Below are the code and all the weights of a small trained network. Each question names an input and a class and asks about switching units off, where a switched-off unit gives its printed mean instead of its output.

import numpy as np


def w(rows, s, z=0):
    codes = np.array(rows[::2]) - 128.0
    scale = np.full(codes.shape[1], s)
    scale[-1] = z or s
    return codes * scale


def f(y):
    return y / 2 * (1 + np.tanh(0.7978845608 * (y + 0.044715 * y**3)))


def log_softmax(a):
    a = a - a.max(-1, keepdims=True)
    return a - np.log(np.exp(a).sum(-1, keepdims=True))


def net(x, mask):
    res = np.array(x, float).reshape(1, 6) / 4 @ E
    y = f(res @ A[0][:, :-1].T + A[0][:, -1])
    res = res + np.where(mask, y, B[0][:, -1]) @ B[0][:, :-1]
    return log_softmax(res[-1] @ U[:, :-1].T + U[:, -1])


A, B = {}, {}
E = w([
[103,159,133,117,185,205],'x0',
[133,202,127,90,58,116],'x1',
[99,127,170,69,227,101],'x2',
[134,187,19,88,116,110],'x3',
[118,183,122,234,155,116],'x4',
[248,174,139,113,134,161],'x5',
],0.011)
A[0] = w([
[164,147,172,204,42,147,191],'neuron 1',
[156,112,103,55,139,95,205],'neuron 2',
[77,169,71,185,128,120,155],'neuron 3',
[54,183,110,75,129,247,184],'neuron 4',
[90,151,64,131,73,82,169],'neuron 5',
[82,190,91,199,199,176,151],'neuron 6',
[76,80,135,85,118,214,203],'neuron 7',
[157,145,212,136,195,179,74],'neuron 8',
[146,148,63,74,106,157,191],'neuron 9',
[94,143,122,169,111,119,119],'neuron 10',
[138,144,168,158,59,157,176],'neuron 11',
[212,160,128,110,143,163,180],'neuron 12',
[132,136,227,121,115,92,157],'neuron 13',
[133,131,73,105,204,153,173],'neuron 14',
[168,125,124,52,100,147,255],'neuron 15',
[73,127,233,152,170,152,171],'neuron 16',
[35,165,62,195,86,108,231],'neuron 17',
[93,176,112,218,148,107,207],'neuron 18',
],0.013,0.004)
B[0] = w([
[197,50,146,157,78,179,217],'neuron 1',
[165,170,141,65,89,107,195],'neuron 2',
[126,58,142,122,135,132,206],'neuron 3',
[47,129,129,29,127,162,217],'neuron 4',
[124,135,67,71,184,89,214],'neuron 5',
[137,141,182,206,170,187,221],'neuron 6',
[37,146,127,109,114,179,198],'neuron 7',
[126,141,44,124,140,125,193],'neuron 8',
[134,174,133,30,117,125,205],'neuron 9',
[158,105,125,80,120,67,161],'neuron 10',
[209,87,131,149,97,184,177],'neuron 11',
[156,233,159,123,132,117,199],'neuron 12',
[124,88,133,99,201,176,176],'neuron 13',
[102,184,155,165,71,147,188],'neuron 14',
[154,169,116,77,52,137,205],'neuron 15',
[126,88,77,154,255,120,214],'neuron 16',
[171,109,97,39,167,109,248],'neuron 17',
[212,43,166,143,206,134,223],'neuron 18',
],0.0098,0.014)
U = w([
[128,56,35,119,138,19,4],'0',
[154,103,167,215,141,187,190],'1',
[129,204,205,72,131,161,117],'2',
[96,177,29,51,200,115,212],'3',
[71,208,129,210,196,135,34],'4',
[25,124,142,127,195,233,69],'5',
[129,70,91,119,47,149,192],'6',
[108,86,138,109,254,134,147],'7',
],0.0096,0.0029)

Each question gives the input, the list of numbers given to net, and the class t.
The units are the neurons (one row each of A and B). Each row of codes is followed by its name. A weight is (code - 128) times the scale printed after its matrix; where a second scale follows, it is the last column's (A, B and U).
mask holds one flag per neuron, in row order. A switched-off neuron (its flag False) gives its mean, the last column of its row in B, instead of its output. The means were averaged over made-up inputs and are rounded, as every weight is.
A unit's drop is (log p(t) with every unit on - log p(t) with that unit switched off) / (log p(t) with every unit on - log p(t) with every unit switched off).
The circuit of an input: a set's keep is (log p(t) with only the set's units on - log p(t) with every unit switched off) / (log p(t) with every unit on - log p(t) with every unit switched off). Starting from the 12 units with the biggest drops (on a tie, the unit counted first), units are removed one at a time, each time the one whose removal leaves the highest keep (on an exact tie, the one counted first), for as long as the keep stays at least 0.8.
circuit, biggest first: the units of the circuit, biggest drop first
unit that matters most: the unit with the biggest drop
k most important neurons: the k neurons with the biggest drops, biggest first
drop when u is switched off: that unit's drop, to one decimal
input [-7,0,-8,-7,8,-5], class 0: circuit, biggest first	neuron 10
input [4,1,1,-6,-3,3], class 5: circuit, biggest first	neuron 17; neuron 7
input [-4,1,0,2,8,-3], class 7: 2 most important neurons	neuron 18; neuron 6
input [7,0,-5,1,7,-1], class 7: 4 most important neurons	neuron 17; neuron 4; neuron 18; neuron 10
input [1,7,-4,-4,3,-4], class 0: 2 most important neurons	neuron 17; neuron 6
input [5,-4,2,-4,6,6], class 1: 3 most important neurons	neuron 6; neuron 17; neuron 5
input [3,-1,-3,-6,-3,-2], class 5: 3 most important neurons	neuron 7; neuron 18; neuron 17
input [-3,5,-8,7,5,0], class 0: 2 most important neurons	neuron 5; neuron 1
input [2,-7,-5,-5,1,-2], class 1: circuit, biggest first	neuron 5; neuron 4
input [4,-6,-8,-2,-6,6], class 2: 2 most important neurons	neuron 12; neuron 3
input [4,-7,7,-4,-6,2], class 5: 2 most important neurons	neuron 7; neuron 17
input [-5,4,5,8,8,-8], class 0: 2 most important neurons	neuron 10; neuron 5
input [-5,5,1,1,1,3], class 2: 2 most important neurons	neuron 16; neuron 8
input [6,-2,-2,4,0,-8], class 5: unit that matters most	neuron 6
input [0,-6,-8,-1,-8,7], class 2: 2 most important neurons	neuron 12; neuron 9
input [-8,-7,-5,2,-4,2], class 6: 2 most important neurons	neuron 16; neuron 17
input [4,6,5,4,-4,-3], class 2: 2 most important neurons	neuron 16; neuron 8
input [0,3,8,-4,-3,7], class 3: drop when neuron 8 is switched off	0.9
input [-4,6,-8,-8,-2,8], class 1: drop when neuron 13 is switched off	0.1
input [2,7,6,-5,-8,4], class 3: circuit, biggest first	neuron 8
input [5,3,7,7,-8,-4], class 2: drop when neuron 17 is switched off	0.2
